Below is a small trained network, with its code and all its weights. Each question gives an input and a class and asks what happens when units are switched off, that is, made to give their printed mean instead of their output.

import numpy as np


def w(rows, s, z=0):
    codes = np.array(rows[::2]) - 128.0
    scale = np.full(codes.shape[1], s)
    scale[-1] = z or s
    return codes * scale


def f(y):
    return np.maximum(y, 0)


def log_softmax(a):
    a = a - a.max(-1, keepdims=True)
    return a - np.log(np.exp(a).sum(-1, keepdims=True))


def net(x, mask):
    res = np.array(x, float).reshape(1, 5) / 4 @ E
    y = f(res @ A[0][:, :-1].T + A[0][:, -1])
    res = res + np.where(mask, y, B[0][:, -1]) @ B[0][:, :-1]
    return log_softmax(res[-1] @ U[:, :-1].T + U[:, -1])


A, B = {}, {}
E = w([
[184,171,80,16,146,110,104,154,206,173,161],'x0',
[165,116,77,116,39,145,92,125,59,126,249],'x1',
[119,127,109,154,120,142,126,138,141,130,122],'x2',
[186,102,142,187,102,102,211,246,132,124,141],'x3',
[143,130,142,128,132,133,126,116,129,126,137],'x4',
],0.014)
A[0] = w([
[103,159,181,172,123,132,143,158,67,108,133,139],'neuron 0',
[118,136,45,85,66,150,68,75,95,144,222,108],'neuron 1',
[63,128,192,180,183,127,127,49,120,116,28,254],'neuron 2',
[93,157,67,55,137,134,55,56,214,120,137,146],'neuron 3',
[136,96,192,214,124,114,194,170,35,106,124,151],'neuron 4',
[218,126,67,76,69,124,136,226,122,144,242,76],'neuron 5',
[40,123,134,163,126,152,83,9,62,114,101,216],'neuron 6',
[150,140,147,84,174,135,140,152,250,149,67,162],'neuron 7',
[130,100,100,150,60,119,115,101,52,79,184,129],'neuron 8',
[91,134,106,170,85,138,81,92,5,124,180,151],'neuron 9',
[163,131,170,142,144,103,198,191,174,102,85,123],'neuron 10',
],0.013,0.0078)
B[0] = w([
[138,105,134,118,120,179,145,131,135,145,97,177],'neuron 0',
[188,64,117,130,81,126,43,198,109,90,118,217],'neuron 1',
[122,144,101,118,43,150,123,69,223,60,76,255],'neuron 2',
[152,135,94,111,157,147,52,90,128,200,50,223],'neuron 3',
[141,134,135,114,79,231,156,145,151,168,53,225],'neuron 4',
[81,245,134,125,95,141,95,154,149,77,182,225],'neuron 5',
[92,111,144,154,130,37,165,54,125,53,169,235],'neuron 6',
[106,139,160,134,252,82,137,111,142,161,122,219],'neuron 7',
[101,149,125,120,125,154,155,78,78,187,167,201],'neuron 8',
[110,110,126,141,106,112,169,99,57,162,197,213],'neuron 9',
[158,81,131,137,189,108,173,204,131,107,155,192],'neuron 10',
],0.022,0.029)
U = w([
[71,196,135,137,95,107,132,113,188,9,145,252],'0',
[139,134,127,115,177,111,123,92,158,181,49,210],'1',
[109,76,132,165,104,86,168,84,69,100,178,59],'2',
[193,114,93,113,118,117,63,166,90,137,120,56],'3',
[164,89,158,146,125,159,191,157,173,111,49,118],'4',
[131,158,185,134,221,82,167,200,152,123,150,47],'5',
[115,159,152,132,104,195,170,140,81,206,135,52],'6',
],0.012,0.0019)

Each question gives the input, the list of numbers given to net, and the class t.
The units are the neurons (one row each of A and B). Each row of codes is followed by its name. A weight is (code - 128) times the scale printed after its matrix; where a second scale follows, it is the last column's (A, B and U).
mask holds one flag per neuron, in row order. A switched-off neuron (its flag False) gives its mean, the last column of its row in B, instead of its output. The means were averaged over made-up inputs and are rounded, as every weight is.
A unit's drop is (log p(t) with every unit on - log p(t) with that unit switched off) / (log p(t) with every unit on - log p(t) with every unit switched off).
The circuit of an input: a set's keep is (log p(t) with only the set's units on - log p(t) with every unit switched off) / (log p(t) with every unit on - log p(t) with every unit switched off). Starting from all 11 units, units are removed one at a time, each time the one whose removal leaves the highest keep (on an exact tie, the one counted first), for as long as the keep stays at least 0.8.
circuit, biggest first: the units of the circuit, biggest drop first
unit that matters most: the unit with the biggest drop
top k neurons: the k neurons with the biggest drops, biggest first
drop of u: that unit's drop, to one decimal
input [-6,2,4,-3,-3], class 2: unit that matters most	neuron 9
input [1,-5,-5,-8,6], class 1: top 3 neurons	neuron 3; neuron 5; neuron 7
input [3,0,8,4,-4], class 5: top 2 neurons	neuron 2; neuron 6
input [-1,4,5,0,7], class 2: top 3 neurons	neuron 2; neuron 4; neuron 3
input [-1,2,4,0,-3], class 2: top 2 neurons	neuron 2; neuron 4
input [-1,2,-2,4,0], class 6: top 2 neurons	neuron 2; neuron 6
input [6,-8,-6,0,4], class 1: top 2 neurons	neuron 3; neuron 5
input [1,-1,-8,0,7], class 1: top 4 neurons	neuron 5; neuron 6; neuron 1; neuron 2
input [4,3,7,0,-3], class 3: top 2 neurons	neuron 2; neuron 6
input [1,0,3,7,-1], class 5: top 4 neurons	neuron 2; neuron 10; neuron 5; neuron 6
input [3,-4,0,0,0], class 1: top 2 neurons	neuron 5; neuron 6
input [-2,8,1,1,6], class 6: top 2 neurons	neuron 6; neuron 8
input [1,-8,3,4,-4], class 5: top 2 neurons	neuron 7; neuron 10
input [2,3,4,-7,0], class 3: circuit, biggest first	neuron 1
input [7,6,5,-2,-6], class 3: drop of neuron 1	0.5
input [-1,6,-8,-7,6], class 2: drop of neuron 6	0.8
input [-1,-8,-3,3,-8], class 4: drop of neuron 2	0.4
